Below is a small trained network, with its code and all its weights. Each question gives an input and a target symbol and asks what happens when units are switched off, that is, made to give their printed mean instead of their output.

import numpy as np


def w(rows, s, z=0):
    codes = np.array(rows[::2]) - 128.0
    scale = np.full(codes.shape[1], s)
    scale[-1] = z or s
    return codes * scale


def f(y):
    return np.maximum(y, 0)


def softmax(a):
    e = np.exp(a - a.max(-1, keepdims=True))
    return e / e.sum(-1, keepdims=True)


def log_softmax(a):
    a = a - a.max(-1, keepdims=True)
    return a - np.log(np.exp(a).sum(-1, keepdims=True))


def net(x, mask):
    ids = ['αβγδεζηθλμξπτφψω'.index(c) for c in x.split()]
    T = len(ids)
    res = E[ids] + P[:T]
    q, k, v = (res @ M[0].T for M in (Q, K, V))
    z = softmax(np.where(np.tri(T) > 0, q @ k.T / 4**0.5, -1e9)) @ v
    res = res + np.where(mask[0], z, O[0][:, -1]) @ O[0][:, :-1]
    y = f(res @ A[0][:, :-1].T + A[0][:, -1])
    res = res + np.where(mask[1:17], y, B[0][:, -1]) @ B[0][:, :-1]
    return log_softmax(res[-1] @ U[:, :-1].T + U[:, -1])


Q, K, V, O, A, B = {}, {}, {}, {}, {}, {}
E = w([
[103,72,204,69,110,127,109,188],'α',
[113,110,108,189,47,63,64,116],'β',
[234,126,114,116,174,62,147,137],'γ',
[146,86,122,105,121,71,251,160],'δ',
[106,73,119,137,165,110,9,123],'ε',
[168,124,60,167,150,121,151,67],'ζ',
[157,64,88,113,151,162,99,38],'η',
[132,149,122,189,102,109,55,24],'θ',
[188,94,149,221,84,164,117,190],'λ',
[153,192,80,130,107,91,160,152],'μ',
[130,109,110,19,82,247,149,153],'ξ',
[128,5,165,186,187,188,151,200],'π',
[227,98,109,68,139,154,64,92],'τ',
[152,91,142,101,55,36,55,148],'φ',
[124,35,91,96,46,87,14,108],'ψ',
[240,145,83,189,79,59,102,95],'ω',
],0.019)
P = w([
[206,69,155,119,78,79,98,1],'0',
[187,70,108,106,95,84,103,75],'1',
[175,69,82,106,104,75,119,128],'2',
[159,47,71,94,98,89,127,157],'3',
[147,46,54,97,113,86,128,195],'4',
[161,31,45,89,110,90,146,221],'5',
[152,19,43,88,91,106,150,228],'6',
],0.0058)
Q[0] = w([
[184,73,10,77,136,117,103,100],'H0',
[119,126,122,100,131,127,148,91],'H0',
[187,29,51,117,48,40,94,122],'H0',
[124,134,143,140,155,203,150,105],'H0',
],0.014)
K[0] = w([
[107,58,142,133,145,218,211,233],'H0',
[133,150,107,80,103,140,160,115],'H0',
[86,4,124,162,127,165,176,234],'H0',
[130,164,102,160,133,89,61,38],'H0',
],0.011)
V[0] = w([
[99,157,117,40,150,72,107,150],'H0',
[135,156,2,160,152,143,91,87],'H0',
[183,180,162,200,72,192,52,175],'H0',
[175,113,137,195,143,76,93,149],'H0',
],0.0098)
O[0] = w([
[171,100,199,67,37,174,113,74,54],'H0',
[174,62,73,254,75,162,199,48,57],'H0',
[186,157,116,160,78,188,123,253,136],'H0',
[236,141,205,201,172,78,159,102,255],'H0',
],0.0091,0.0061)
A[0] = w([
[108,92,179,153,88,56,145,139,84],'N0',
[112,126,106,172,174,138,40,122,212],'N1',
[168,201,142,81,43,109,117,127,254],'N2',
[229,134,19,115,124,65,75,156,108],'N3',
[144,189,158,96,143,115,80,213,152],'N4',
[135,166,173,124,104,73,102,141,175],'N5',
[137,192,137,173,49,68,255,121,162],'N6',
[84,212,154,210,150,90,191,177,253],'N7',
[154,204,81,161,38,99,37,102,222],'N8',
[40,121,198,77,16,104,134,131,1],'N9',
[93,193,109,136,114,124,242,171,130],'N10',
[193,173,78,155,54,145,112,42,39],'N11',
[154,47,195,212,169,41,118,146,60],'N12',
[124,199,70,111,126,91,91,84,213],'N13',
[71,228,187,168,7,133,211,107,213],'N14',
[152,84,187,163,175,142,95,167,167],'N15',
],0.0094,0.0042)
B[0] = w([
[82,211,104,69,118,116,65,157,166],'N0',
[96,116,167,170,73,91,175,114,186],'N1',
[64,107,167,227,205,1,95,169,168],'N2',
[92,131,70,149,200,124,172,159,252],'N3',
[152,96,174,128,67,208,150,126,206],'N4',
[156,125,112,155,81,109,189,141,177],'N5',
[73,137,157,184,167,160,155,164,163],'N6',
[188,101,131,80,49,65,106,117,187],'N7',
[169,97,105,72,122,191,103,154,200],'N8',
[165,126,92,163,172,143,147,103,167],'N9',
[94,121,170,146,180,81,70,145,141],'N10',
[149,173,171,57,100,153,136,142,176],'N11',
[120,189,115,109,123,155,104,112,245],'N12',
[93,91,141,79,129,180,202,123,163],'N13',
[79,134,173,205,32,57,139,56,133],'N14',
[116,133,119,174,146,144,95,45,195],'N15',
],0.0098,0.02)
U = w([
[143,187,194,64,67,166,176,124,132],'α',
[162,144,88,49,74,97,76,138,135],'β',
[255,94,141,73,169,121,174,104,83],'γ',
[92,173,149,125,162,67,60,166,2],'δ',
[36,117,152,217,106,98,171,100,103],'ε',
[96,110,137,95,137,45,160,64,148],'ζ',
[114,166,134,152,224,115,126,105,111],'η',
[166,65,126,129,74,109,203,59,117],'θ',
[145,124,150,147,106,92,136,103,136],'λ',
[140,52,208,111,124,111,174,146,216],'μ',
[96,215,168,86,163,212,139,196,42],'ξ',
[103,110,142,198,162,135,52,53,236],'π',
[114,120,151,150,165,202,211,112,68],'τ',
[49,217,143,121,82,131,112,168,90],'φ',
[18,135,94,122,139,185,133,157,161],'ψ',
[159,103,106,182,122,129,157,146,129],'ω',
],0.0087,0.0038)

Each question gives the input, a string of symbols that net reads in full, and the target symbol t.
The units are the heads (4 rows each of Q, K, V and O) and the neurons (one row each of A and B). Each row of codes is followed by its name. A weight is (code - 128) times the scale printed after its matrix; where a second scale follows, it is the last column's (O, A, B and U).
mask holds one flag per unit, heads first, then neurons. A switched-off unit (its flag False) gives its mean, the last column of its rows in O or B, instead of its output. The means were averaged over made-up inputs and are rounded, as every weight is.
A unit's drop is (log p(t) with every unit on - log p(t) with that unit switched off) / (log p(t) with every unit on - log p(t) with every unit switched off).
The circuit of an input: a set's keep is (log p(t) with only the set's units on - log p(t) with every unit switched off) / (log p(t) with every unit on - log p(t) with every unit switched off). Starting from the 12 units with the biggest drops (on a tie, the unit counted first), units are removed one at a time, each time the one whose removal leaves the highest keep (on an exact tie, the one counted first), for as long as the keep stays at least 0.8.
units of the circuit, in order: the units of the circuit, biggest drop first
most important unit: the unit with the biggest drop
top k neurons: the k neurons with the biggest drops, biggest first
drop of u: that unit's drop, to one decimal
input φ ξ π ε μ, target μ: most important unit => N7
input ψ τ ψ τ ψ ζ, target τ: units of the circuit, in order => H0; N6; N11
input ψ τ α λ ψ η ζ, target ω: units of the circuit, in order => H0; N7; N3
input ψ γ γ λ τ θ α, target μ: top 4 neurons => N4; N12; N2; N3
input ψ φ ψ τ θ, target α: units of the circuit, in order => N11; H0
input ω γ ε, target π: units of the circuit, in order => H0; N15; N5
input μ ψ ω, target ξ: top 3 neurons => N11; N6; N8
input ε ψ α τ, target μ: top 2 neurons => N2; N4
input ε ψ τ π ε θ ψ, target ψ: top 2 neurons => N7; N3
input ψ ε δ γ α μ, target μ: top 3 neurons => N2; N4; N12
input γ α ε π ζ, target ζ: top 2 neurons => N7; N8
input τ θ λ ψ ψ ε μ, target ω: top 2 neurons => N7; N4
input γ ψ ψ γ μ, target ε: top 4 neurons => N14; N6; N2; N12
input π α ψ ε θ ε τ, target τ: top neuron => N4
input ψ ψ ξ ε, target ψ: drop of H0 => 1.3
input ψ ξ θ ε φ δ β, target ζ: drop of H0 => 1.2
input ψ λ α ε, target μ: drop of N4 => 0.3
